Below are the code and all the weights of a small trained network. Each question names an input and a class and asks about switching units off, where a switched-off unit gives its printed mean instead of its output.

import numpy as np


def w(rows, s, z=0):
    codes = np.array(rows[::2]) - 128.0
    scale = np.full(codes.shape[1], s)
    scale[-1] = z or s
    return codes * scale


def f(y):
    return y / 2 * (1 + np.tanh(0.7978845608 * (y + 0.044715 * y**3)))


def log_softmax(a):
    a = a - a.max(-1, keepdims=True)
    return a - np.log(np.exp(a).sum(-1, keepdims=True))


def net(x, mask):
    res = np.array(x, float).reshape(1, 4) / 4 @ E
    y = f(res @ A[0][:, :-1].T + A[0][:, -1])
    res = res + np.where(mask, y, B[0][:, -1]) @ B[0][:, :-1]
    return log_softmax(res[-1] @ U[:, :-1].T + U[:, -1])


A, B = {}, {}
E = w([
[130,129,126],'x0',
[134,129,130],'x1',
[76,180,2],'x2',
[192,245,155],'x3',
],0.0097)
A[0] = w([
[110,131,194,84],'N0',
[142,64,119,74],'N1',
[86,57,79,106],'N2',
[215,181,132,120],'N3',
[120,122,147,70],'N4',
[140,124,42,136],'N5',
[134,194,155,68],'N6',
[135,88,192,87],'N7',
[157,169,134,159],'N8',
[159,108,178,86],'N9',
[143,192,137,76],'N10',
[104,104,211,118],'N11',
[202,103,165,101],'N12',
[169,107,107,254],'N13',
[160,43,75,104],'N14',
[131,147,56,197],'N15',
[181,189,131,111],'N16',
[252,105,191,172],'N17',
],0.013,0.0075)
B[0] = w([
[94,202,70,151],'N0',
[57,181,114,152],'N1',
[59,161,187,204],'N2',
[41,80,179,201],'N3',
[106,249,120,117],'N4',
[115,117,77,195],'N5',
[56,176,153,158],'N6',
[87,153,66,182],'N7',
[88,64,166,177],'N8',
[85,179,72,165],'N9',
[73,145,130,160],'N10',
[135,152,41,192],'N11',
[73,180,22,178],'N12',
[189,2,166,211],'N13',
[21,192,224,176],'N14',
[155,86,84,222],'N15',
[48,98,167,187],'N16',
[120,67,66,255],'N17',
],0.0062,0.0094)
U = w([
[148,127,138,253],'0',
[81,173,186,45],'1',
[141,181,46,21],'2',
[156,124,142,196],'3',
[250,148,186,80],'4',
],0.012,0.0059)

Each question gives the input, the list of numbers given to net, and the class t.
The units are the neurons (one row each of A and B). Each row of codes is followed by its name. A weight is (code - 128) times the scale printed after its matrix; where a second scale follows, it is the last column's (A, B and U).
mask holds one flag per neuron, in row order. A switched-off neuron (its flag False) gives its mean, the last column of its row in B, instead of its output. The means were averaged over made-up inputs and are rounded, as every weight is.
A unit's drop is (log p(t) with every unit on - log p(t) with that unit switched off) / (log p(t) with every unit on - log p(t) with every unit switched off).
The circuit of an input: a set's keep is (log p(t) with only the set's units on - log p(t) with every unit switched off) / (log p(t) with every unit on - log p(t) with every unit switched off). Starting from the 12 units with the biggest drops (on a tie, the unit counted first), units are removed one at a time, each time the one whose removal leaves the highest keep (on an exact tie, the one counted first), for as long as the keep stays at least 0.8.
circuit, biggest first: the units of the circuit, biggest drop first
k most important neurons: the k neurons with the biggest drops, biggest first
drop when u is switched off: that unit's drop, to one decimal
input [2,3,-7,6], class 2: circuit, biggest first : N12, N17
input [-3,0,-5,-8], class 1: circuit, biggest first : N14, N2
input [-4,-3,0,7], class 1: circuit, biggest first : N3, N16
input [-2,-3,-7,8], class 1: circuit, biggest first : N3
input [-2,5,-1,-8], class 1: circuit, biggest first : N14, N2
input [5,5,1,8], class 1: circuit, biggest first : N3, N16
input [5,-3,2,-8], class 1: 2 most important neurons : N14, N2
input [6,-2,6,-7], class 1: 3 most important neurons : N2, N14, N17
input [1,6,2,-7], class 1: 3 most important neurons : N14, N2, N17
input [5,-6,-7,2], class 2: drop when N0 is switched off : 0.1
input [4,6,-5,8], class 1: drop when N4 is switched off : 0.0
input [1,3,-3,1], class 4: drop when N14 is switched off : 0.2
